Each row was made from one path, in order. Every step used is in the known rows, and no mark comes twice. Write each row's path.
Known rows:
S -> E -> Z -> H -> K -> X -> L: [-106 10 -3 -79 262 322 270 -264 97 7 410 -5 -145 -283 -150 -117 146 -131 272 -498 19 236 82 448 -43 133 -117 317 -126 -98 -469 -371 -9 -57 171 65 24 -275 -5 65 -413 135 31 -307 -513 218 196 12 -101 -56 -194 -349 86 489 141 50 120 62 25 335 -286 72 -256 -362]
K -> S -> E -> H: [-304 146 -139 187 219 188 250 -185 74 52 523 176 -372 -84 170 -304 96 -36 119 -54 -89 -426 114 422 -242 225 1 193 150 169 -287 -70 -192 -106 -59 36 225 -273 -142 274 -8 -45 -227 -97 -285 291 10 -26 -456 294 504 -356 219 -22 -506 199 18 288 -8 168 62 -292 311 -125]
Q -> L -> N -> X -> S -> E -> Z: [121 -125 -147 367 -141 169 298 -385 317 106 104 312 -376 -168 304 -71 -211 -118 70 -130 148 -467 -182 289 -153 262 9 446 -40 -12 27 74 3 -64 -55 -183 -144 -170 -183 438 -43 -236 -121 -461 -529 222 77 -80 26 214 -231 -244 -46 -245 -492 75 76 -50 144 -87 -12 104 251 -86]
Q -> L -> K -> X -> Z -> E -> H: [45 25 177 -627 63 406 142 17 159 162 143 -476 115 -459 309 -137 171 -209 62 -369 -126 -4 -73 495 -183 61 214 616 -151 -102 -178 -130 117 181 -55 -216 -17 -42 -339 -186 -467 -28 226 -189 -592 348 355 229 148 -298 135 -472 0 140 -26 195 296 29 233 -24 -88 242 94 -43]
M -> L -> Q -> E -> S: [371 192 -106 185 -42 373 -236 -207 130 187 110 -147 -386 264 56 -227 -20 78 -174 -143 -346 -67 407 142 -560 64 -202 -138 -4 -401 -69 -87 -311 48 -72 -170 -228 -382 38 13 -235 -58 -38 -509 -58 529 -119 55 -270 -41 96 -448 -39 -42 -42 127 -78 294 213 -285 138 -227 295 185]
S -> H -> Z -> E: [-241 125 1 -163 293 209 182 -145 -254 -58 420 192 -230 -418 -166 -206 164 -260 -69 118 -211 -513 20 274 -367 14 -37 -98 77 -6 -369 33 125 199 -195 -286 95 -423 26 -299 62 123 390 -11 -402 349 259 -114 -113 163 584 -203 81 347 168 179 -207 196 103 164 -184 17 -215 60]
P -> Z -> D -> F -> L -> Q -> E -> S: [158 -199 -234 316 150 466 48 -74 194 380 -54 -381 -507 -119 -10 275 -440 -19 81 -316 -134 -148 370 194 -289 264 133 -296 180 -355 80 -24 8 214 -592 70 -582 -99 160 212 -223 26 197 78 303 657 -198 531 -185 -78 203 -659 -287 -12 -375 241 -29 300 237 -386 155 -316 -326 204]
L -> N -> Q -> E -> S -> H -> Z -> D -> F -> M: [-74 -322 -562 385 409 -99 11 62 240 434 -204 99 -366 -318 -471 136 -194 -231 151 319 21 -815 -38 -21 -156 550 232 -203 142 -59 -210 -167 136 521 -393 -6 -499 -186 164 258 -163 4 275 197 170 525 -217 108 60 -120 256 -219 -195 -10 -95 87 -269 187 140 34 17 -324 -393 29]
E -> P -> Z -> M -> N -> X -> Q -> L -> K -> S: [-399 305 -227 -2 290 258 -157 -69 229 72 -523 -317 111 408 31 338 -27 -245 283 -34 -312 294 615 269 -112 -24 -63 487 -373 -352 124 -270 -149 2 344 316 -170 -185 146 201 324 115 -141 -102 -269 435 -277 168 119 65 85 -686 -86 -132 -52 263 590 396 275 -146 -14 124 -118 -232]
K -> S -> E -> Z -> H -> Q -> L: [-291 142 -116 314 106 470 387 -454 199 91 501 242 -375 -48 40 -335 -1 22 257 -184 -118 110 412 424 -142 691 -72 54 386 135 -157 -123 -339 -104 -72 -141 37 -123 101 174 132 -38 -33 -51 -72 532 -148 145 -170 -125 143 -337 27 106 -521 142 304 232 245 98 -59 -484 -273 -373]
Q -> L -> M -> N -> X -> K -> S -> H -> E: [-314 128 -182 132 346 161 54 -289 329 296 -74 -28 215 573 -440 -62 -398 -223 80 75 -403 -71 -7 -269 -371 -43 145 526 -596 -161 -316 -213 -337 147 -4 -1 -164 -77 -16 264 42 281 46 -421 -539 -197 -216 -404 185 87 -355 -261 205 -182 -266 445 341 171 255 12 328 110 223 41]
L -> N -> X -> Q -> E -> P: [-36 242 -545 123 116 252 36 -332 -145 -176 -64 132 -342 119 365 -232 267 -266 61 141 83 -477 24 420 -174 -268 -203 420 -146 -146 19 -176 -103 113 435 233 -118 -471 99 253 30 -110 -99 -491 -224 530 162 -100 -6 -232 234 -435 -59 -325 224 -67 183 307 86 -204 -222 256 332 220]
D -> E -> H -> Q: [-238 317 -236 108 362 101 480 -135 63 155 537 130 -411 -99 76 -437 100 97 -30 12 -73 -574 323 456 -571 297 16 11 104 -44 -248 170 -93 19 178 -218 63 -384 206 154 -397 97 -88 -122 -93 179 506 -220 -160 66 413 -436 340 -132 -187 34 97 303 330 -110 -169 -207 -156 328]
K -> X -> L -> F -> M -> N -> Q -> E -> S -> H: [87 82 -451 -87 505 -38 -107 182 102 284 -170 -119 -77 124 -476 -100 -185 -74 113 -110 -355 -403 -113 16 -110 168 154 -115 -396 -175 -99 -266 96 164 -241 41 -388 -437 422 275 -503 63 -154 -533 -323 126 -214 122 236 -144 -106 -390 96 237 83 -52 -167 150 220 -124 277 -100 77 244]
S -> E -> P -> Z -> M -> L -> K: [-92 304 76 -224 103 583 -131 -99 397 77 -17 -274 -81 110 278 125 331 42 204 -236 -417 -39 777 156 -262 159 -256 296 -254 -273 -177 -203 -124 54 0 17 250 -125 -180 147 8 129 45 -233 32 440 46 417 -235 293 505 -585 33 34 273 135 101 164 451 269 -17 -98 -228 -344]
Q -> L -> M -> N -> X -> K: [-24 176 -300 -31 382 365 -46 -183 285 180 -107 -142 -42 391 -272 86 -58 146 -132 -193 -419 -262 -112 59 -309 -489 0 555 -525 -311 -245 -171 -283 42 403 20 -278 -111 -170 24 -296 -26 72 -586 -355 -69 119 -260 180 301 -46 -333 153 -219 239 270 90 309 440 -40 -88 192 74 78]
Q -> E -> P -> Z -> M -> L -> F: [25 628 29 -329 305 527 -215 36 92 102 -203 -250 -46 -100 51 199 318 135 19 -123 -350 -157 629 128 -367 -45 -53 20 -154 -355 -49 1 -49 -44 -280 267 21 -99 194 -308 -66 7 342 -265 203 458 -82 463 -522 15 575 -459 93 -67 330 61 -73 205 392 -13 -8 -126 -238 11]
X -> K -> S -> H -> Q -> E -> P -> Z -> M -> N: [-544 553 -128 123 525 196 -20 -156 23 130 -90 -171 -66 393 -106 -111 65 44 112 79 -330 -227 694 242 -258 384 -287 78 35 -181 -105 -320 8 333 -226 183 112 -134 305 170 135 83 -68 195 -362 61 -349 14 -231 -67 111 -441 252 -1 -75 -72 617 455 342 -4 163 -67 -482 -85]
D -> P -> E -> H -> Q -> L: [-166 273 -274 -158 451 275 612 -120 42 275 447 252 12 93 100 -276 -4 311 -133 146 -101 -276 110 272 -350 261 144 -19 -16 -114 218 211 -322 144 -247 38 -229 -131 276 105 -123 -65 -258 -163 -333 254 325 -175 12 -351 392 -399 196 -27 -548 298 349 443 562 -169 -84 -279 -97 -206]
L -> Q -> E -> Z -> D -> F: [-102 -88 -321 313 265 521 39 -272 150 11 -27 -431 -702 -399 -42 12 10 -34 18 -84 -3 -266 286 333 -386 196 -95 -174 274 30 -78 -298 36 233 -148 177 -281 34 88 50 -416 -299 181 -13 143 864 123 209 -349 -128 452 -361 -113 -128 -30 213 -168 129 72 -69 -385 -118 -388 275]
P -> Z -> D -> H -> E: [-347 -18 -129 179 510 392 64 -45 201 285 499 74 207 -402 155 209 -96 -186 241 -232 -141 -319 117 51 -341 90 104 -33 -8 -206 -186 218 138 91 -303 -132 53 -311 -129 -41 -190 318 324 204 222 284 268 46 -310 32 405 -769 190 -108 217 539 377 338 213 7 -109 -375 -335 134]
F -> L -> M -> N -> Q -> E: [-140 158 -568 74 359 423 31 -230 88 112 39 -143 -327 396 -45 -235 -24 100 -36 -154 -347 -413 164 167 -68 -179 85 -122 -340 -441 -437 -151 -145 28 44 123 -166 -509 117 122 -304 -106 240 -480 74 507 -33 226 -47 117 269 -401 437 -155 290 10 -399 410 568 -314 58 -37 -85 359]
D -> H -> Q -> L -> K -> X: [-231 -109 -74 -107 167 328 -99 174 232 116 268 -218 178 -62 80 -195 59 50 57 -142 -241 10 19 617 -270 15 188 506 31 -158 -302 39 -15 162 231 -274 -125 -247 -125 105 -403 -134 55 -150 -30 249 178 124 190 -203 56 -551 -62 -62 29 453 423 31 435 -180 -306 -268 -29 -26]
P -> E -> H -> S -> K -> X: [-236 215 117 -175 393 -153 257 327 -87 417 308 177 -25 -44 55 -31 -43 -248 12 -42 -374 -179 114 181 -387 106 -192 93 -200 95 -526 145 46 30 57 9 169 -499 -191 327 -488 96 -225 -104 -682 320 -14 -151 -87 39 -20 -492 154 376 -354 314 215 268 132 192 -180 11 384 -72]
Q -> E -> H -> Z -> D -> P: [-202 260 -193 -88 582 129 298 -272 -157 193 132 28 -221 -151 -1 55 169 148 57 164 -78 -547 -133 265 -449 227 -42 55 152 -199 -60 100 136 187 -210 126 -310 -229 18 -222 -234 26 285 75 -53 506 192 -82 -288 -368 489 -295 119 -134 -128 218 -36 348 57 76 -193 -85 -340 -68]
P -> E -> H -> Z -> D -> F -> M -> L -> N -> Q: [-203 -127 -487 -150 493 -79 28 39 428 439 -117 71 75 -387 -481 301 30 -332 297 147 210 -422 144 -21 -145 313 252 -314 -351 -126 -384 -52 -9 388 -297 197 -234 -107 103 391 -216 -106 -9 49 -68 469 -40 103 -175 155 338 -445 131 12 -197 331 -333 97 545 5 126 -182 -427 -236]
Z -> D -> F -> M -> N: [-286 72 -614 46 727 172 -186 222 193 25 38 -170 -265 -213 -347 234 155 -67 89 -150 -399 -591 84 71 -421 96 -19 -362 -219 -176 -134 -267 -151 191 38 234 -238 -74 -82 49 -157 -78 28 53 178 327 136 190 -445 509 833 -600 184 -68 597 365 -218 223 175 41 -265 -100 -627 149]
L -> Q -> E -> H: [9 138 -89 65 355 374 114 -373 -117 118 407 -118 -482 -55 258 -246 110 144 -181 61 -172 -475 135 366 -333 -182 61 136 187 27 -77 -75 -147 85 27 19 -229 -273 116 -13 -569 -157 92 -193 -169 656 209 -121 -320 -288 412 -525 110 -201 -240 129 16 391 243 -174 -105 -191 370 170]
K -> X -> L -> F -> M -> N: [-51 255 -236 -438 550 193 -342 267 101 -70 13 -161 3 -194 -461 33 249 -172 193 -376 -302 -186 -217 205 -302 -313 60 -70 -575 -61 -247 -237 -60 -25 176 168 -184 -234 153 -11 -414 -102 -147 -406 -374 52 105 121 -267 278 231 -394 183 268 447 181 -150 -3 387 -76 8 -25 -190 291]
D -> H -> Q -> L -> F -> M -> N -> X: [-266 179 -373 -151 694 145 6 -3 155 242 -14 267 111 1 -357 210 -230 158 19 43 -344 -581 -19 162 -383 -104 234 43 -310 -75 118 60 -19 75 174 51 -497 -222 440 133 -301 -31 -6 -418 169 129 147 -16 169 87 474 -528 183 -361 144 420 88 118 515 -248 -88 -309 -125 -52]
P -> E -> S -> K: [73 121 -88 198 199 291 260 290 147 139 354 177 -225 42 9 -218 -63 52 -218 -175 -361 -257 265 70 -410 71 -347 -175 -29 -97 -319 -7 -193 -81 -26 -110 61 -462 -276 261 -130 67 -372 -280 -269 323 128 -186 -4 414 206 -403 -88 315 -29 225 31 303 231 231 -147 -184 294 -111]
E -> S -> K -> X -> L: [31 129 -69 97 203 94 0 405 69 24 173 4 -119 6 -126 -183 51 -133 8 -273 -414 73 16 323 -298 -86 -301 221 -178 -238 -393 -27 -118 -47 206 -148 -112 -438 -119 220 -286 123 -260 -424 -486 161 76 5 9 140 -411 -257 -331 465 93 141 62 221 109 68 -252 121 171 100]
K -> S -> E -> H -> Z -> D: [-410 93 -78 182 321 99 251 -368 54 137 345 154 -355 -171 -31 -125 4 -181 349 36 76 -258 48 393 -318 382 -69 85 278 246 -304 -57 7 -28 -185 99 61 -238 -161 225 145 79 -14 196 -220 365 -95 20 -415 205 336 -333 209 163 -574 320 42 207 1 294 17 -326 -159 -207]
H -> E -> P -> Z -> D -> F -> L: [-377 144 -260 -79 389 489 343 -37 100 104 27 -60 -37 -131 78 187 -124 -266 387 -231 -216 -81 465 67 -282 200 104 -395 -231 -304 -82 121 -95 181 -443 241 -19 -58 140 323 40 180 257 257 204 376 174 465 -364 101 463 -608 -7 71 29 290 36 264 201 -74 -125 118 -590 198]
P -> Z -> H -> E -> S -> K: [-59 155 185 223 326 375 283 -4 104 446 428 277 92 -123 66 130 -204 -203 106 -284 -699 -195 479 -235 -223 325 -197 -64 -86 -262 -374 165 -201 -16 -109 -337 2 -381 -176 98 -331 557 171 149 67 539 34 -159 -7 -53 31 -571 -213 267 165 239 374 466 50 180 9 -330 6 -211]
L -> K -> S -> H: [-268 -273 -47 11 291 273 -130 122 191 -166 349 -226 -302 -149 -101 -166 166 -142 -52 113 -295 -227 107 231 -340 100 31 321 18 58 -530 -135 -211 55 131 -216 159 -348 -364 91 7 -128 26 21 -320 414 -39 -117 -206 343 343 -335 -210 25 -131 471 -19 11 217 183 2 -194 268 4]
H -> Q -> L -> F -> M -> N: [-87 307 -312 -317 531 375 -82 -33 126 73 166 88 -149 23 -300 -128 78 265 -41 -71 -450 -396 187 135 -408 -32 176 -401 -171 79 118 3 -422 22 38 72 -257 -114 245 6 -166 -156 3 -146 -57 281 140 93 -132 139 521 -421 261 -48 168 305 74 87 634 -222 -62 -312 -366 95]
Q -> E -> S -> K -> X -> Z -> M -> N -> L: [197 413 74 112 99 56 13 311 71 158 -416 -153 -21 61 -35 37 -126 -144 -152 -202 -440 -61 354 194 -291 490 -375 412 -288 -523 -363 -285 342 -58 -5 128 -216 -534 -22 41 -395 181 -129 -380 -378 273 -325 52 217 -96 -336 -279 161 242 540 -82 -12 341 141 -35 -322 158 -164 43]
Z -> E -> H -> Q -> L: [-199 252 -140 -158 327 269 380 -190 -49 135 619 205 -199 -42 181 -441 88 164 -94 18 -249 -318 250 442 -316 154 163 -40 185 -64 219 123 -315 121 -143 -180 -136 -153 99 -77 -154 122 224 -113 -327 329 285 56 -37 -188 436 -493 251 138 -274 175 288 338 348 -243 -132 -74 -134 -6]
L -> Q -> E -> Z -> H -> S: [28 7 123 255 381 389 107 -415 -47 342 304 42 -594 -155 25 117 9 -114 69 -56 -282 -117 367 74 -423 324 -213 -41 212 65 -313 -241 -38 156 188 -205 -176 -293 111 -192 -635 -67 366 -29 -168 885 -104 -68 -342 -404 263 -432 20 88 -82 7 93 353 161 39 -107 -338 19 102]
X -> Q -> L -> K -> S -> H -> E -> P -> Z: [-329 36 -37 -126 126 486 177 -209 165 106 82 -207 294 129 163 -77 -119 -183 245 91 -226 293 559 30 -231 114 159 205 -201 10 -41 -29 -341 172 -224 -83 199 -98 13 346 360 194 -3 225 -431 469 0 176 49 -380 -95 -622 -273 -105 -502 334 710 153 215 92 121 81 141 -160]
L -> M -> N -> X -> Q -> E -> S: [68 336 -521 442 325 145 -69 -345 -34 251 -217 -53 -385 534 -78 -197 -323 -97 -136 -11 -315 -456 41 63 -363 -179 -319 246 -391 -425 15 -278 -160 86 339 87 -348 -471 32 163 -259 311 -164 -591 29 374 -109 -163 334 77 67 -405 242 -172 264 4 121 584 21 -161 4 21 98 406]
Q -> L -> N -> X: [52 -42 -344 37 89 259 1 -72 184 -3 141 214 -239 -140 89 -26 147 -195 -71 -4 -119 -364 -238 319 -206 -226 226 466 -67 -208 -79 200 -272 -89 249 -11 -332 -374 -72 67 7 -216 165 -419 -291 285 117 -247 -33 150 88 -335 -138 -256 17 422 -23 198 294 -308 -233 -17 303 58]
P -> Z -> H -> K -> X -> L: [-145 18 75 -313 398 257 -45 87 5 168 416 -106 271 -426 -157 249 221 -225 190 -517 -129 314 46 326 -5 -254 158 311 -268 -367 -467 -37 -35 -82 153 55 -105 -375 -13 -294 -390 210 301 10 -366 151 137 20 -151 -150 -196 -596 -57 499 327 279 371 320 232 34 -169 -1 -241 -229]
P -> Z -> M -> N: [-261 403 -168 79 546 311 -191 36 26 90 127 -95 -192 -169 -40 183 209 -130 -23 -205 -482 -388 353 231 -214 -38 -100 -69 -89 -385 -193 47 -42 -15 -13 94 22 -374 54 -235 -122 74 150 114 -99 331 35 -41 -405 488 584 -539 334 68 543 277 64 580 323 -127 -230 -239 -549 127]
E -> S -> K -> X: [-10 184 -74 101 140 79 -74 417 -14 37 86 43 -269 -16 37 -261 22 -177 -87 -257 -555 -252 83 450 -260 12 -316 160 -27 -225 -450 118 -104 -83 252 -154 18 -505 -163 189 -266 88 -215 -223 -287 399 35 19 -46 312 -63 -297 -249 378 125 198 47 303 -14 40 -396 -53 263 89]
Z -> D -> E -> S -> H -> K: [72 -193 -318 282 444 -2 350 143 326 263 273 -68 -438 -48 -280 -144 -318 120 -136 -65 -136 -430 245 198 -680 463 44 103 144 -283 -226 -83 -43 27 -74 -168 -257 -338 26 83 5 377 129 -60 -243 24 244 -103 -141 343 42 -548 36 158 -12 258 99 61 20 217 -168 -222 -154 32]
Q -> E -> S -> H -> K: [105 19 -140 146 333 118 174 -24 -79 156 341 52 -352 61 -110 -292 -126 260 -374 74 -250 -445 167 152 -466 91 17 -39 173 -292 -146 -58 -175 90 -197 -37 -130 -462 -105 -65 -188 145 180 -108 -288 169 48 -239 -64 65 147 -339 63 82 12 186 23 281 -112 140 -173 -8 191 -73]
S -> E -> P -> Z -> H -> K -> X -> Q -> L: [-80 235 -165 -276 100 458 284 -292 -91 258 161 -52 294 -29 327 45 21 -13 295 -440 -156 251 403 592 161 -58 103 482 -91 -151 -86 -157 -158 -45 46 220 4 -151 214 108 142 232 40 -45 -330 433 145 485 15 -503 -65 -843 -82 239 10 34 770 337 76 157 -283 -7 -64 -657]
N -> X -> K -> S -> H -> Q -> E -> Z -> D -> F: [-498 -100 -368 377 299 -19 136 -227 106 6 -76 -205 -484 -43 -321 -27 -172 -160 145 162 162 -251 189 223 -340 553 -156 84 165 74 -141 -215 106 364 -182 132 -78 -156 -32 378 -149 -31 -42 -106 -118 222 -191 -144 213 -68 -11 -169 -132 -153 -476 322 145 18 -27 30 -47 236 -434 95]

Which path is each row?
[-499 256 -250 243 436 101 29 -486 152 78 -224 -102 -476 383 -419 -338 -275 -74 -32 96 -163 -382 155 139 -347 184 -352 269 -261 -108 -327 -303 0 255 176 17 -54 -226 156 369 -283 37 -111 -280 -386 180 -272 -344 288 125 -281 -27 228 -195 -339 75 161 282 249 16 58 159 -187 199]
L -> M -> N -> X -> K -> S -> H -> Q -> E -> Z
[-349 456 -421 -17 512 400 139 -5 135 213 -240 -14 41 167 108 162 147 59 109 -76 -518 -154 641 308 58 19 100 -12 -110 -439 28 23 -121 2 15 240 -79 -237 491 13 62 -93 166 19 -136 434 22 260 -189 69 395 -579 214 34 299 29 183 731 468 -184 -344 -86 -377 -107]
E -> P -> Z -> M -> N -> Q -> L
[-47 -61 131 69 -264 280 126 -258 275 68 230 -162 -221 61 371 -436 -117 29 194 -321 -26 78 160 505 -212 480 -101 236 31 133 -77 -44 -38 45 -19 -331 157 -136 -351 463 -354 -160 -268 -207 -425 299 93 221 290 -82 -309 -345 76 209 -524 90 473 -192 322 -28 -59 37 -131 -22]
H -> Q -> L -> K -> X -> S -> E -> Z
[-52 2 -123 -450 75 117 14 -20 57 310 151 -122 224 -459 145 -69 -64 -251 83 -327 100 -110 69 707 120 -202 439 413 -142 -288 17 89 -63 189 -165 74 -172 -87 97 -1 -55 181 247 164 -911 400 121 238 -35 -314 -256 -662 33 152 -299 205 696 168 96 -389 -86 136 -18 -288]
P -> Z -> E -> H -> K -> X -> Q -> L -> N
[331 -260 -129 -53 67 248 246 183 539 379 -123 -666 -139 -262 3 -44 -296 -167 74 -311 -104 25 -39 292 -556 678 141 723 35 -222 -251 -114 221 131 -217 -427 -327 -136 -195 114 -129 178 63 -222 -311 122 207 242 286 -154 -414 -599 -309 11 -137 274 317 -143 231 140 -47 -116 -129 135]
Q -> L -> K -> X -> Z -> D -> E -> S -> H
[-257 397 -271 -401 465 471 313 -307 32 -30 -379 -20 -236 93 47 -82 -152 -417 102 -250 -257 -351 131 228 -259 -197 -271 309 -721 -427 -175 -336 144 182 272 152 -209 -182 329 57 -30 140 162 -540 -273 314 278 344 42 284 359 -266 255 103 451 -153 -171 404 468 -53 -58 425 -210 296]
F -> L -> M -> N -> X -> Z -> E -> P
[-544 315 -69 135 215 475 325 -351 58 136 393 316 -157 -52 284 -193 116 -201 422 -203 -214 -107 614 400 -63 512 -234 91 169 104 -181 -126 -155 -29 43 13 228 -195 230 287 217 125 -103 243 127 513 -125 284 -303 -103 458 -516 22 271 -253 -21 559 522 280 169 60 -563 -187 -324]
K -> S -> E -> P -> Z -> H -> Q
[-173 375 124 -216 251 347 -186 -39 20 119 -142 -340 29 58 47 54 209 -99 183 -260 42 443 497 438 -135 -346 38 314 -173 -250 7 -398 68 89 87 506 -301 -100 520 -213 -309 100 189 -157 -377 321 12 299 -270 -544 -188 -492 49 446 56 -51 542 381 418 -141 -194 65 -163 -44]
H -> K -> X -> L -> Q -> E -> P -> Z -> M
[-359 160 -368 -46 480 -112 -91 -73 139 73 93 157 -15 476 -396 -33 -105 34 34 68 -307 -230 73 62 -322 85 66 55 -293 -56 -9 -82 -333 153 129 -28 -217 -318 180 294 120 36 -241 -314 -516 -152 -165 -265 252 138 -76 -449 77 -167 -353 367 356 217 488 -155 210 127 -35 -181]
F -> M -> N -> X -> K -> S -> H -> Q -> L
[2 -150 102 130 102 241 414 -386 234 303 613 -4 -123 224 441 -298 -162 391 8 74 -156 -307 224 227 -306 390 121 348 81 237 95 -44 -271 141 -128 -339 -16 -59 -445 481 -363 -15 -169 -150 -335 190 204 23 181 -190 9 -563 148 -77 -632 166 520 -68 453 38 233 -122 139 -215]
X -> S -> E -> H -> Q -> L -> K
[-104 146 38 -145 163 128 -173 -262 114 168 156 -204 -132 170 -96 -155 8 110 -94 3 -62 137 524 294 -464 -69 121 18 -76 -236 -275 -191 -340 -1 -6 241 -110 -219 97 22 -173 -117 53 -202 -421 483 -192 -21 -555 -175 -24 -442 159 -128 -499 333 110 115 138 -210 197 -31 437 -241]
M -> L -> Q -> E -> H -> K -> S
[-383 3 -183 -18 501 200 45 152 16 78 204 -130 72 -499 200 -48 8 -266 139 -91 -126 -226 30 579 -221 201 -273 436 89 73 -501 29 341 255 155 -90 -3 -383 -37 112 -248 52 -33 -63 -42 473 368 255 8 -270 -118 -457 -143 93 386 403 480 123 463 61 -502 -161 -436 63]
S -> K -> X -> Z -> D -> H -> Q
[-286 -227 -397 193 409 220 53 -130 369 342 160 213 17 -362 120 275 -236 -160 153 4 41 -390 -91 403 -142 106 256 497 146 -245 145 372 99 141 -52 -91 -553 -256 171 233 18 37 299 43 113 337 36 51 122 -135 -98 -690 -190 -357 -169 616 531 290 539 -416 -194 -424 -288 -92]
P -> Z -> D -> H -> Q -> L -> N -> X
[-227 7 -447 -352 256 389 -265 208 493 233 -351 -504 92 -62 54 426 312 103 309 -240 -261 -148 683 -80 -188 153 73 -289 -388 -384 -68 -219 -12 244 -110 221 -27 -68 -146 215 -296 -108 252 -56 528 708 3 738 -46 -139 599 -751 -157 -236 297 141 -108 146 424 55 19 173 -345 -172]
N -> Q -> E -> P -> Z -> D -> F -> M -> L -> K
[-599 14 -638 199 692 -332 -145 -105 -139 64 -351 -14 -109 -100 -697 415 -255 -597 309 354 -60 -379 14 59 -316 194 -35 -126 -328 9 -219 -241 89 335 20 301 -322 -334 281 274 340 184 -152 75 -95 376 -214 -9 54 226 326 -413 -74 -69 -32 475 -63 184 -44 74 -45 125 -567 -12]
K -> S -> H -> Z -> D -> F -> M -> N -> X -> Q
[-286 388 177 -463 146 154 195 295 -144 144 -98 88 16 -300 276 -49 203 -528 219 -207 -399 -80 336 322 -400 165 -455 184 -285 94 -453 -194 286 256 276 -53 358 -291 -53 -51 -122 74 103 -145 -712 441 237 362 -184 -212 149 -176 -43 544 356 -143 333 201 68 254 -315 381 55 106]
H -> S -> K -> X -> Z -> E -> P
[210 -270 -111 9 156 166 146 187 446 265 -86 -620 -308 -359 5 -109 -217 -374 131 -296 -65 -203 -30 311 -555 672 -82 647 -37 -163 -447 -189 354 192 -31 -419 -127 -301 -237 163 -296 242 -49 -154 -249 189 257 117 215 63 -199 -525 -213 142 80 204 217 -95 168 217 -42 -148 -176 323]
L -> K -> X -> Z -> D -> E -> S -> H
[-262 53 -735 82 642 431 214 -281 284 105 -345 -226 -540 274 -141 -46 -191 155 122 -176 -255 -450 123 205 -68 296 -111 -147 -313 -588 -192 -176 47 182 -72 202 -412 -222 362 161 -252 -86 226 -315 39 809 -11 413 -90 -21 192 -278 247 -181 92 17 -371 362 519 -239 -111 -38 -608 222]
F -> L -> M -> N -> Q -> E -> Z -> D -> P
[-95 36 35 -215 405 276 241 -2 108 28 377 -64 56 -316 -308 -69 146 -229 137 -503 173 477 46 319 -124 -8 -86 102 -268 -243 -495 -322 -9 -80 125 147 -30 -321 15 -83 -474 73 -57 -240 -617 144 167 -173 -51 1 -223 -466 143 645 99 171 176 160 233 253 -262 95 -234 -267]
P -> E -> Z -> H -> K -> X -> L
[-150 -20 -132 -395 610 296 -66 339 241 250 25 -164 258 -562 -69 219 -106 49 160 -159 -146 -203 -55 366 -239 107 161 348 -43 279 -182 9 185 187 -59 11 -362 19 146 -36 -256 15 98 -166 95 457 300 608 56 -446 -51 -526 -278 -34 125 457 453 -191 778 74 -288 -320 -398 -161]
S -> K -> X -> Z -> D -> H -> Q -> L -> F -> M
[-166 282 -356 -228 318 102 68 -107 -430 -151 59 -173 -81 135 168 -419 158 -32 -103 83 -75 -155 187 615 -183 -258 -73 280 -77 -154 -197 -215 -57 170 129 296 88 -463 229 68 6 67 -24 -211 -528 371 206 137 -40 -409 9 -523 45 121 183 12 354 230 -93 89 -459 410 146 -19]
S -> H -> K -> X -> Q -> E -> P
[-88 -328 70 -86 13 -43 24 15 15 220 2 -183 235 -68 4 -14 -112 -206 101 129 -140 -28 -124 301 -8 110 343 413 -135 -20 -530 150 150 177 -60 -395 -12 -437 -194 135 -270 -173 162 -72 -547 286 20 24 409 -249 -376 -319 -172 268 -327 262 150 -72 373 -27 -13 141 175 -24]
N -> Q -> L -> K -> X -> S -> H -> Z
[-265 196 63 -288 -178 549 -112 -91 461 8 -43 -223 1 47 229 -12 241 -84 328 -357 -286 155 690 224 -323 194 -250 138 -283 -174 -339 -142 -162 -78 -12 -21 458 -156 -294 423 259 -124 -178 -92 -143 417 -144 429 -351 349 296 -479 -108 -32 -210 183 138 69 200 234 210 -61 164 -370]
M -> L -> K -> S -> E -> P -> Z
[14 -53 -428 493 376 58 184 -211 -235 261 -15 -188 -324 -172 -318 50 -279 -113 -14 352 -34 -404 120 152 -441 388 -94 -121 280 -69 -115 -154 81 461 -480 -22 -297 -267 -15 84 54 216 111 107 56 474 -52 65 93 -244 204 -352 -208 9 -39 195 -8 215 -224 157 -157 -38 -529 149]
X -> Q -> E -> S -> H -> Z -> D -> F
[217 84 -23 98 -74 263 -71 108 -58 95 5 -179 -441 321 151 -269 -253 -69 -62 -326 -434 -13 219 467 -220 -7 -176 51 17 -283 -323 -26 -57 -10 -39 -68 -399 -500 159 345 -340 9 -128 -482 -230 673 -176 325 19 -169 -341 -476 -312 204 -316 77 -31 151 251 -344 -20 -53 429 118]
F -> L -> Q -> E -> S -> K -> X
